Below is a small trained network, with its code and all its weights. Each question gives an input and a target symbol and asks what happens when units are switched off, that is, made to give their printed mean instead of their output.

import numpy as np


def w(rows, s, z=0):
    codes = np.array(rows[::2]) - 128.0
    scale = np.full(codes.shape[1], s)
    scale[-1] = z or s
    return codes * scale


def f(y):
    return np.maximum(y, 0)


def softmax(a):
    e = np.exp(a - a.max(-1, keepdims=True))
    return e / e.sum(-1, keepdims=True)


def log_softmax(a):
    a = a - a.max(-1, keepdims=True)
    return a - np.log(np.exp(a).sum(-1, keepdims=True))


def net(x, mask):
    ids = ['αβδεζηθλμξπστφψω'.index(c) for c in x.split()]
    T = len(ids)
    res = E[ids] + P[:T]
    u = 0
    for l in range(3):
        r = res
        for j in range(3):
            rows = slice(2 * j, 2 * j + 2)
            q, k, v = (r @ M[l][rows].T for M in (Q, K, V))
            z = softmax(np.where(np.tri(T) > 0, q @ k.T / 2**0.5, -1e9)) @ v
            o = O[l][rows]
            res = res + np.where(mask[u + j], z, o[:, -1]) @ o[:, :-1]
        u += 3
        y = f(res @ A[l][:, :-1].T + A[l][:, -1])
        res = res + np.where(mask[u : u + 8], y, B[l][:, -1]) @ B[l][:, :-1]
        u += 8
    return log_softmax(res[-1] @ U[:, :-1].T + U[:, -1])


Q, K, V, O, A, B = {}, {}, {}, {}, {}, {}
E = w([
[133,174,164,165],'α',
[115,139,105,62],'β',
[156,199,175,174],'δ',
[247,180,124,196],'ε',
[55,161,164,170],'ζ',
[102,173,144,110],'η',
[43,149,151,150],'θ',
[133,172,2,172],'λ',
[60,149,72,227],'μ',
[153,83,159,99],'ξ',
[66,80,143,102],'π',
[68,86,93,186],'σ',
[104,85,180,106],'τ',
[53,204,99,52],'φ',
[228,139,217,146],'ψ',
[152,34,26,162],'ω',
],0.0092)
P = w([
[131,157,216,202],'0',
[129,150,192,206],'1',
[121,136,183,188],'2',
[89,132,173,133],'3',
[71,127,162,97],'4',
[41,120,161,44],'5',
[17,117,151,28],'6',
[2,111,140,1],'7',
],0.0034)
Q[0] = w([
[137,138,59,151],'L0H1',
[100,98,139,122],'L0H1',
[188,73,193,112],'L0H2',
[115,226,87,225],'L0H2',
[121,76,105,158],'L0H3',
[66,7,204,198],'L0H3',
],0.019)
K[0] = w([
[101,100,83,132],'L0H1',
[109,121,150,127],'L0H1',
[160,65,193,136],'L0H2',
[114,176,57,198],'L0H2',
[110,119,89,97],'L0H3',
[128,47,169,1],'L0H3',
],0.025)
V[0] = w([
[147,22,124,97],'L0H1',
[125,219,131,150],'L0H1',
[88,111,38,116],'L0H2',
[196,155,221,150],'L0H2',
[128,127,122,137],'L0H3',
[131,109,103,254],'L0H3',
],0.0043)
O[0] = w([
[124,164,145,177,86],'L0H1',
[122,93,116,93,150],'L0H1',
[107,175,100,157,190],'L0H2',
[158,81,153,105,57],'L0H2',
[119,128,129,152,138],'L0H3',
[96,136,127,254,254],'L0H3',
],0.0047,0.0019)
A[0] = w([
[194,178,98,129,2],'L0N1',
[132,116,238,113,158],'L0N2',
[98,60,69,108,180],'L0N3',
[49,108,171,170,198],'L0N4',
[94,254,94,117,207],'L0N5',
[90,84,93,154,199],'L0N6',
[124,111,110,185,142],'L0N7',
[47,130,45,82,112],'L0N8',
],0.0096,0.0016)
B[0] = w([
[133,141,199,185,141],'L0N1',
[255,148,77,45,156],'L0N2',
[250,64,121,146,203],'L0N3',
[58,80,218,37,254],'L0N4',
[155,123,225,254,232],'L0N5',
[126,45,122,140,243],'L0N6',
[61,106,82,117,222],'L0N7',
[216,48,230,193,222],'L0N8',
],0.0094,0.0045)
Q[1] = w([
[106,189,99,135],'L1H1',
[153,75,159,147],'L1H1',
[103,168,126,114],'L1H2',
[144,155,168,122],'L1H2',
[71,140,3,105],'L1H3',
[177,19,255,194],'L1H3',
],0.014)
K[1] = w([
[92,168,99,111],'L1H1',
[156,96,124,138],'L1H1',
[137,134,161,147],'L1H2',
[139,143,149,104],'L1H2',
[123,180,81,107],'L1H3',
[146,5,166,112],'L1H3',
],0.017)
V[1] = w([
[135,116,114,130],'L1H1',
[81,238,192,130],'L1H1',
[165,172,109,225],'L1H2',
[238,133,108,98],'L1H2',
[155,142,114,193],'L1H3',
[114,253,234,171],'L1H3',
],0.007)
O[1] = w([
[123,139,122,123,142],'L1H1',
[208,3,206,176,2],'L1H1',
[97,106,111,40,135],'L1H2',
[43,100,160,184,76],'L1H2',
[177,148,142,167,147],'L1H3',
[215,32,255,153,6],'L1H3',
],0.0051,0.0078)
A[1] = w([
[201,248,114,141,14],'L1N1',
[79,218,196,108,140],'L1N2',
[104,204,189,230,46],'L1N3',
[192,150,123,102,71],'L1N4',
[82,99,159,2,91],'L1N5',
[132,222,186,125,41],'L1N6',
[122,205,137,74,6],'L1N7',
[198,140,123,6,22],'L1N8',
],0.0068,0.0017)
B[1] = w([
[60,125,125,224,169],'L1N1',
[99,235,168,82,202],'L1N2',
[97,37,32,149,254],'L1N3',
[189,134,163,176,138],'L1N4',
[76,27,92,30,178],'L1N5',
[156,151,199,163,163],'L1N6',
[172,161,135,127,155],'L1N7',
[254,171,58,109,156],'L1N8',
],0.0085,0.0038)
Q[2] = w([
[254,112,99,66],'L2H1',
[122,153,223,179],'L2H1',
[87,122,55,114],'L2H2',
[115,106,189,91],'L2H2',
[153,130,209,103],'L2H3',
[177,113,73,99],'L2H3',
],0.0074)
K[2] = w([
[44,81,235,202],'L2H1',
[173,3,112,138],'L2H1',
[16,168,49,168],'L2H2',
[178,46,149,99],'L2H2',
[205,91,140,191],'L2H3',
[134,201,140,105],'L2H3',
],0.0061)
V[2] = w([
[225,143,67,166],'L2H1',
[153,118,121,46],'L2H1',
[150,67,81,181],'L2H2',
[61,140,221,195],'L2H2',
[172,231,150,196],'L2H3',
[12,92,195,192],'L2H3',
],0.011)
O[2] = w([
[196,133,41,196,112],'L2H1',
[204,61,98,32,94],'L2H1',
[150,105,34,168,191],'L2H2',
[146,25,197,205,162],'L2H2',
[186,237,174,215,45],'L2H3',
[3,108,235,184,254],'L2H3',
],0.006,0.0086)
A[2] = w([
[232,58,254,122,144],'L2N1',
[197,183,172,127,1],'L2N2',
[203,139,140,20,133],'L2N3',
[229,166,137,159,125],'L2N4',
[139,160,192,198,125],'L2N5',
[225,140,91,98,60],'L2N6',
[206,201,175,122,10],'L2N7',
[154,88,171,131,214],'L2N8',
],0.0072,0.0065)
B[2] = w([
[89,215,80,97,243],'L2N1',
[4,29,160,144,134],'L2N2',
[174,83,58,195,176],'L2N3',
[168,171,15,140,146],'L2N4',
[96,186,129,209,236],'L2N5',
[66,160,228,147,156],'L2N6',
[11,6,116,155,137],'L2N7',
[235,126,211,82,253],'L2N8',
],0.012,0.0061)
U = w([
[159,193,153,94,124],'α',
[129,236,175,95,118],'β',
[33,175,16,100,7],'δ',
[246,168,90,153,111],'ε',
[85,182,190,25,78],'ζ',
[154,228,172,101,82],'η',
[99,184,193,30,95],'θ',
[166,150,121,223,151],'λ',
[107,112,248,195,137],'μ',
[246,93,97,98,229],'ξ',
[55,3,128,60,92],'π',
[24,20,174,157,188],'σ',
[207,39,121,66,254],'τ',
[155,199,199,155,94],'φ',
[155,14,70,240,66],'ψ',
[4,172,34,134,150],'ω',
],0.0053,0.0057)

Each question gives the input, a string of symbols that net reads in full, and the target symbol t.
The units are the heads (2 rows each of Q, K, V and O) and the neurons (one row each of A and B). Each row of codes is followed by its name. A weight is (code - 128) times the scale printed after its matrix; where a second scale follows, it is the last column's (O, A, B and U).
mask holds one flag per unit, layer by layer, with each layer's heads first. A switched-off unit (its flag False) gives its mean, the last column of its rows in O or B, instead of its output. The means were averaged over made-up inputs and are rounded, as every weight is.
A unit's drop is (log p(t) with every unit on - log p(t) with that unit switched off) / (log p(t) with every unit on - log p(t) with every unit switched off).
The circuit of an input: a set's keep is (log p(t) with only the set's units on - log p(t) with every unit switched off) / (log p(t) with every unit on - log p(t) with every unit switched off). Starting from the 12 units with the biggest drops (on a tie, the unit counted first), units are removed one at a time, each time the one whose removal leaves the highest keep (on an exact tie, the one counted first), for as long as the keep stays at least 0.8.
units of the circuit, in order: the units of the circuit, biggest drop first
k most important neurons: the k neurons with the biggest drops, biggest first
top k neurons in layer l: the k neurons of layer l with the biggest drops, biggest first
input ε ε α μ σ, target π: 3 most important neurons	(L0N5; L0N4; L1N5)
input π μ β μ ω ω λ τ, target ω: 4 most important neurons	(L0N3; L2N8; L2N6; L0N2)
input ψ ε μ δ ε ε λ, target λ: units of the circuit, in order	(L2H3; L0N4; L2H1; L0N5)
input ω ω ε σ ε μ ω τ, target ω: units of the circuit, in order	(L0N3; L2N8; L1H3)
input ω ξ ω ω σ μ η π, target π: units of the circuit, in order	(L1N5; L0N5)
input μ ω μ π ψ, target ω: top 2 neurons in layer 2	(L2N4; L2N7)
input ω μ ξ ε μ ψ, target ω: most important neuron	(L2N4)
input μ μ ε, target μ: units of the circuit, in order	(L2H3; L0N3; L1H3; L0N1)
input ε ε α ψ μ, target ψ: 3 most important neurons	(L0N2; L1N8; L0N4)
input μ η ε τ, target ξ: 3 most important neurons	(L0N2; L2N3; L1N8)
input μ μ μ λ, target μ: units of the circuit, in order	(L2H3; L1H3; L0N5)
input λ ω λ ε ω ζ ε, target ω: units of the circuit, in order	(L2N8; L1H3; L0N3)
input φ μ μ μ τ, target ξ: top 2 neurons in layer 0	(L0N2; L0N5)
input τ λ μ μ μ λ ζ ψ, target ψ: 3 most important neurons	(L0N2; L1N8; L2N3)
input ω β ε σ μ μ μ, target μ: top 2 neurons in layer 0	(L0N8; L0N5)
input ε μ ε μ ε μ μ τ, target τ: top neuron in layer 1	(L1N5)
input ζ μ μ φ, target μ: top 2 neurons in layer 0	(L0N5; L0N2)
input ω η ω μ μ μ α, target μ: 2 most important neurons	(L0N8; L0N5)
input ω δ μ μ ω μ τ λ, target ψ: 2 most important neurons	(L0N5; L0N4)
input σ μ μ η π, target τ: top neuron in layer 0	(L0N5)
input ε μ ε μ ξ σ, target π: top 2 neurons in layer 0	(L0N5; L0N4)
input ε θ μ μ π, target π: 2 most important neurons	(L0N5; L1N5)
input μ μ μ δ ζ μ η ω, target δ: 2 most important neurons	(L0N5; L0N3)
input μ ω ε μ μ τ μ μ, target τ: 3 most important neurons	(L0N2; L1N8; L0N5)
input μ τ σ ζ μ μ ω ξ, target ω: 3 most important neurons	(L0N3; L2N8; L2N6)
